Each row has a class, written after it.
[-172 -273 -336  215 -396 -172  156  215   11 -165  123  -33   89 -181
    5   37  -66  252 -152  270 -151 -295   76  158  -53  285   32  -41
   33  201  143  -80  134  -43]  q493
[ 159 -326 -170  103  138  -87 -203   89 -110  107  120   17 -110 -319
  190   43   46 -168  128  139 -148 -160  182  -65  -21  149  -58 -165
 -211  110    2 -115   27  -46]  q623
[  82 -198   87   15  202   -8  -49  -23   -5   94   41   27   36 -149
  188   87  -26  -73  319  103   16  -62   80  -62   29 -193  -29   17
 -264  -44  101   15 -330    3]  q486
[-210  -55 -130  -27 -317  -69   39  286   50  -12   19  -37  -23  -52
   26   30   68  196 -319   68 -107 -176 -157  177 -101  122   53  171
  228  126   41  136  -56   -4]  q486
[  55   -6  292 -494 -601  138  219   21   73 -503  264   33 -205 -195
 -335 -132  153  136  267  166   68   21   33 -138 -125 -730 -134  386
  266   95 -189  736 -246  -70]  q418
[-148 -469 -410  423   42  -16 -106   61   58  343 -147 -110  303   27
  391   -9 -212  147  -37  299  -13 -360 -130    2  -69  529  193 -303
 -220    2  625 -594  104   -5]  q493
[-304  156  -51  223 -229 -235  228  102  -23 -158  -63    4   72  353
 -154   25 -145  287 -503 -152   34  142   84  368   34  215   89   86
  327  -11 -154  -94  354  186]  q486
[-245   72   44  -27 -224   11  206  181   90 -116  -36   26  101   70
  -18   72  -15  207  -93   30   53  -43 -159  204  -36  -34   51  269
  138   -6   21  223 -312   30]  q496
[-160 -135  -39   11  -57   66    2   46   88  153 -150  -30  140  108
  122  -19  -21  201  -28   86   43 -212 -345   17 -140  102  215   87
  151  -81  476 -115 -149   12]  q975
[-101 -154   -3 -199 -434   64  142  161   43 -202  153  -10   19 -213
  -51  -11   13  131   60  262  -34 -202  -89  -15 -115 -120  -10  162
  148  146  133  327 -244  -60]  q98
[ 104 -343  -57  122   98    5  -45  -53  -52   87   30  -24   61  -61
  144   11  -56    5  180  195   27 -166   35 -111  -78   51   63 -117
 -131  -28  215 -224   23    7]  q418
[-213    6  237 -183   37 -146   30  247   74 -236  -23  -39  272   79
    8  -17   42  175   31   64   91  -19 -226  407 -125 -155   67  296
  247   17  208  252 -230  210]  q592
[-307  -62  -34 -194 -516   66  160  266  142 -116  -16  -64  102  -47
    3   -7   36  317 -130  198  -62 -294 -338  103 -148  -25   94  252
  268  107  337  310 -273  -31]  q486
[ 134   52   79  111  186 -247   25  195  -89 -245  212  156  -96 -135
  -47   67  162 -156 -171 -113  -29  161  201  284   56 -193 -165  198
   32   79 -547  174  -27   74]  q592
[ 244  -27   -2  109  192  191 -189 -233  -71  375 -107   73 -289  142
   66  -14    6 -251  -75 -202   66  149   87 -307  -17  103  130 -196
 -126 -157 -101 -260  116  -52]  q418
[-105  167  221 -103  375    7 -313  125   18  296 -266   -8  -54  183
  158   70  105 -147 -108 -358  101  192 -222  154  -86  146  133   59
   50 -128   41    2 -174  179]  q623
[-277 -384 -259  256 -234  -17  171  137  115   33  -92  -97  408   29
  194    5 -163  368   32  406   18 -413 -280  150 -107  307  201    7
   30    0  694 -300  -38   31]  q713
[ 141  107   91 -187 -140 -185   -6  296  -52 -346  260  126 -243 -251
 -218   -3  270  -87 -227  -85 -123   83  142  166  -54 -247 -148  258
  282  199 -527  440  -17  -60]  q592
[ 488 -241   56 -111  324 -280 -261  109 -250 -261  484  193 -253 -549
  -66   12  306 -429  300  104 -132   64  430  -62    8 -324 -283  -89
 -160  207 -537  175  -16  -44]  q975
[ -36  207   73  -18 -201  -79   70  132   46  -97    2  113 -138  173
 -198  -52  155   59 -501 -176   33  133 -140  210 -112  -58  123  289
  451    6 -280  180  112   26]  q592
[  90 -167  -14  125 -340  207  250 -283  -20  -34   89   11  -83  -87
  -35   -6 -298   14  304  198   81  -16  339 -315   95  -56   62 -157
 -280 -105   78  -32  -52 -130]  q13
[-199 -310 -228  259 -214  -24  168   80   71   36  -96  -92  272   82
  125  -47 -152  350 -148  253   -7 -302 -166  150  -97  263  177   19
   90  -24  475 -240   90   19]  q592
[  85   45  121  -63 -270 -137  203  123  -32 -418  196   98  -62   10
 -294  -68  166  119 -245   61    8   50   27  179 -111 -319  -31  329
  423   79 -307  336   99   20]  q592
[-264 -197 -181  -69 -538  149  121  133  134   22  -69 -115  102  -75
   66  -36 -109  301    7  278  -42 -339 -209  -37 -127  173  173   19
   57   63  487   57 -197  -96]  q493
[ 429 -141  193 -293  151   24 -267    9  -93 -106  258   87 -300 -390
  -19   14  232 -355  358   68  -60   33  192 -249  -65 -444 -150    0
 -134  109 -269  277 -228 -117]  q493
[   5  196  288 -180   86  -41  -56   20   -1 -113  -31   18 -121  156
 -157   49   91  -35   -8 -219  131  262   13   86  -74 -249   26  170
  225  -34 -210  229  -91  100]  q493
[ 347    0   99    6  -47  178  -12 -304  -78   66   55   91 -305   66
 -172  -46  -30 -213  123  -95   82  214  355 -380   41 -221   66 -101
  -16 -127 -282  -85  206 -125]  q713
[ 124  -29  205 -135  169   24 -175   56  -21   73  -24   62 -153  -11
   20   10  223 -134   14  -95   61   27 -163  -13 -155 -227   60  192
  175  -53  -43  150 -160   41]  q623
[-264 -269 -189  -61 -633  106  252  100   94 -117   41 -109  162 -153
   -1   -6 -149  377   94  394  -67 -373 -133  -85  -98  131  127   24
   89   92  461  133 -160  -97]  q975
[-262  185 -173  317 -376 -137  389  184   15 -235   11   88   52  214
 -148   39 -106  257 -556  -99   -5   85   76  361   90  193   21  191
  236   10 -306  -19  200   62]  q496
[-219   55  -79  177 -157  -13  184   91   58   26  -38   55   42   81
   46   70  -77  110 -246  -43   22   -4  -59  174   21  174   75  101
   15   -1  -40    6  -96   29]  q98
[ -29 -304  -95  -45 -149 -202  -26  294   -7 -251  228    2   89 -322
   56  -12  151   92   21  292 -131 -230  -27  233  -95  -47  -71  144
   71  212   15  238 -144   28]  q592
[  21  394  365 -190  -35  -98   76   86  -89 -314   53  132 -246  197
 -340    0   89 -112 -226 -368  120  416  211  194  -16 -319  -58  250
  389  -27 -575  350  148  142]  q623
[ -48 -215   -1   70  185   99 -103   48   44  206  -79  -50  114  -98
  289   87  -84  -28  272   96   38 -126  -75   23  -14  106   71  -30
 -289  -76  299 -127 -371    9]  q496
[-333  158  -16  107 -135 -100  130   81   36   44 -195  -55  105  364
  -30   31 -176  242 -339 -158   65   88  -62  230    8  255  157   47
  216  -84   96 -132  139  146]  q486
[ 174 -480   70  -87 -291    6  215 -199   12 -382  339  -13  152 -347
 -117  -46 -109  114  637  587   69 -234  149 -223 -107 -508  -26   66
   -2   51  295  140  -87  -93]  q13
[  46 -201   51    3   81   -2    2   43  -17    1   73    2   57 -165
  132   83   -7  -30  294  152   40  -79   73  -13    6 -120  -20   59
 -211  -24   26   85 -341   -1]  q496
[ -81   -4  118   18  354 -160 -182  127  -36   78  -66    6   48  100
  116   58    9  -64  -12 -122   85   75  -40  244  -41   81   43   45
   28  -28   59  -62  -65  175]  q13
[-226  140   31  -57 -344  122  181  116  115   16 -145   10    1  250
 -102  -45  -20  228 -377  -77   78  -52 -304   84 -153   45  194  253
  410  -40  191   96  -36  -14]  q98
[ 324 -148  177   30   65  -14   57 -408 -183 -147  161   46  -94  -41
 -154  -30 -233 -106  447   84   85  196  547 -258  114 -227  -24 -253
 -208 -118 -119 -141  192   20]  q975
[ 209   -7    4 -132   80  133 -238  -23  -53  239   17   77 -355 -162
   48   15  100 -263   28 -152  -68   59  115 -248  -22   42   18 -126
 -148   13 -161   41  -86 -124]  q418
[ 148  340  143 -141  -21  -20 -144  173  -52   -7   50  206 -534  -15
 -212   46  298 -256 -479 -439  -75  295   75   53  -29 -130  -84  179
  312   79 -648  325   62  -48]  q623
[ 287  -97  334 -144  396 -102 -189 -136 -132  -73  115   54  -57  -58
   26   42   11 -246  389  -34   77  201  229  -70    7 -355  -87  -25
 -110  -45 -107   50  -91  131]  q486
[  -6   -8 -102    8 -214  -34  -16  151  -47  -26   81   59 -214 -130
  -47   14   74  -49 -205  -27 -100  -25  114    3  -27   97   -9   11
   96   99 -236  123   68  -66]  q623
[  -4   49    4 -103  -57 -117  -95  269  -15  -78  129  111 -197 -151
  -58   31  236  -77 -297 -105 -101    3  -63  189  -80  -35  -66  190
  201  164 -279  247  -89   -2]  q98
[  64  -91  225 -234  -40  146  -51   99   94  -13   -8  -18   -7  -26
   14   -3  130    2  208  116  115  -93 -227  -84 -174 -319   87  241
  162  -27  221  221 -315  -37]  q713
[-137  116  130  -35 -198    3  195  -77    8 -110  -94  -11  -23  287
 -171  -25 -164  186  -63  -92  121  164  103   57    1   -2  102   21
  122 -104   31   28  110   98]  q418
[ 264 -313  289 -126  160  -84   28 -205 -121 -293  224  -29  153 -239
  -30   28  -83  -39  678  260   74   20  309 -130   14 -464 -122  -62
 -191  -16  121  123 -109   91]  q486
[ -15   11   95   -6 -177  113   72  -31   33   17  -63   24  -54  160
  -53  -13  -17   96 -144  -38   75  -14 -156  -71 -119 -109  125  162
  277  -74  102   19  -22  -12]  q486
[-136  194  -77  208   14  -13   76   98    8  102  -78  101 -116  195
   74   43  -17  -19 -368 -223   25  135  -12  175   61  212   48   73
    1  -35 -244  -61   -8   47]  q418
[-167 -338 -117   71 -282  171  153 -105   75  126 -109 -115  239   61
  138  -28 -220  287  198  328   72 -308 -211 -160 -117  153  237  -62
    8  -90  662 -199 -117  -22]  q975
[ 274  282  541 -381  137   29  -73 -100  -64 -261   95  104 -261   76
 -305  -57  165 -216  122 -284  157  437  196  -10  -26 -609  -64  227
  225  -90 -477  468 -103   76]  q592
[ 350 -525  -55  161   46   42    3 -298 -111  -29  181   -2   33 -232
   76  -14 -161  -83  507  374   12 -178  312 -317  -32 -180   23 -250
 -291  -26  237 -298  116  -79]  q493
[ 435 -426  136 -270    4  252 -190 -274  -35  127  140  -47 -151 -449
   96  -39  -24 -214  737  303  -12 -130  229 -571  -45 -317  -10 -215
 -415  -34  241  158 -340 -211]  q592
[ 185 -159  -49  186  341   43 -257 -106  -50  344  -99   36  -92   35
  179    0   -6 -190   29 -104   41  -15   25 -154  -51  172  117 -133
 -119 -100  144 -351   65  -22]  q13
[-203   43   18 -166 -411   42  108  319   66 -191   42    8  -52  -61
  -66  -12   95  132 -226   71  -52 -113 -176  171 -138  -28   28  250
  324  128    2  338 -133   -9]  q623
[-220 -409   37   10  129 -437   98  320  -52 -441  207 -100  593 -171
  168  102   11  245  337  472   16 -275 -123  521  -84  -52  -84  194
   37  168  280   64 -205  320]  q496
[-165  107 -145  272    5  -31  -19  186   43  175  -95   81 -102  139
  102  104   24   -8 -396 -169    3   51  -44  197   50  286   66   69
   24   -1 -209 -102  -37   16]  q713
[-164  352  173    2 -134    4  115   28   20  -87 -131   53  -80  344
 -182  -13 -103   72 -320 -298  142  272  -15  182  -13   96  114  146
  292  -89 -104   75   94  112]  q13
[-375 -141 -410  270 -419   38  143  242  104   97 -115  -46  170   72
  174    4 -152  287 -381  162 -103 -302 -234  196   -9  547  151  -30
   93   89  372 -239  100  -12]  q713
[  77 -245 -101  286   78  -45  110 -129  -68   20  109   60   81 -137
  162   71 -181  -39  213  187   18  -67  220  -65   95   64  -33 -109
 -324   -7   46 -143 -107   -9]  q98
[-161  148  138 -113  -81   61   41  168   92   29 -123   50    4  216
  -18   -1  135   92 -344 -147   91    3 -434  179 -171  -43  118  326
  411  -11  119  149 -173   83]  q98
[ -48  393  248 -104  142 -232  -50  222  -68 -191  -11  123 -174  277
 -250   60  149  -79 -426 -441   52  399  105  393   -5  -69  -27  250
  390    1 -573  154  133  194]  q496
[ -35  -92  -25   44  200  234 -147 -397   33  507 -325  -70    4  320
  195  -30 -272  -71  298 -109   94   64  -22 -359  -13  277  279 -294
 -319 -278  460 -470   13    4]  q486
[-247 -139 -147  294 -288  -79  310   90   38 -126   28    8  195   56
   79   38 -214  285 -131  186   -6 -138   51  223   52  121   39   72
   -9   10  149  -97  -25   55]  q486
[ -28   34  128  -33  -52   60   69 -130    1  -43  -75  -24   19  178
  -89  -27 -178   79  191  -10  128  126  170  -45   33  -69  107  -24
    5 -127  114  -19   36   36]  q713
[ 469 -225  378 -199  349  297 -254 -525 -119  189  -24  -16 -169 -147
  135  -81 -218 -313  899   33  140  100  423 -567   54 -396   30 -300
 -468 -226  233  -50 -152  -84]  q623
[ -18 -183  -36  106  -64 -175  134  169  -33 -282  143   41  161  -36
  -13    0   77  134  -81  188   -4 -138  -80  193  -99  -79  -26  157
  178   91   26   25   79   95]  q418
[  68   89  -20  -74 -230   70  -33   66  -35   30   43   69 -332  -67
 -107    4   80 -123 -211 -114  -90   60  134  -81  -32   44    8    7
  107   70 -275  136   77  -90]  q623
[ -99  -54  -32  151  235  -86 -114  170   26  203  -74   40   21   33
  250  104   31  -47 -110  -80  -19  -18  -98  187   -4  137   38   78
 -109  -14   46 -111 -236   82]  q486
[ 184   56  123   -6 -219  286  190 -362  -29   43   48   96 -235   23
 -129  -31 -183 -122  167  -36  110  197  314 -352  107 -243   20  -67
 -190 -150 -192   83  -82 -123]  q98
[  74 -310 -337  239 -140 -100   -4   37 -105  -28  153    2  -47 -221
   67   55  -67   -4  -37  201 -178 -194  262  -56   20  240  -54 -198
 -154  174  -60 -193  220  -61]  q493
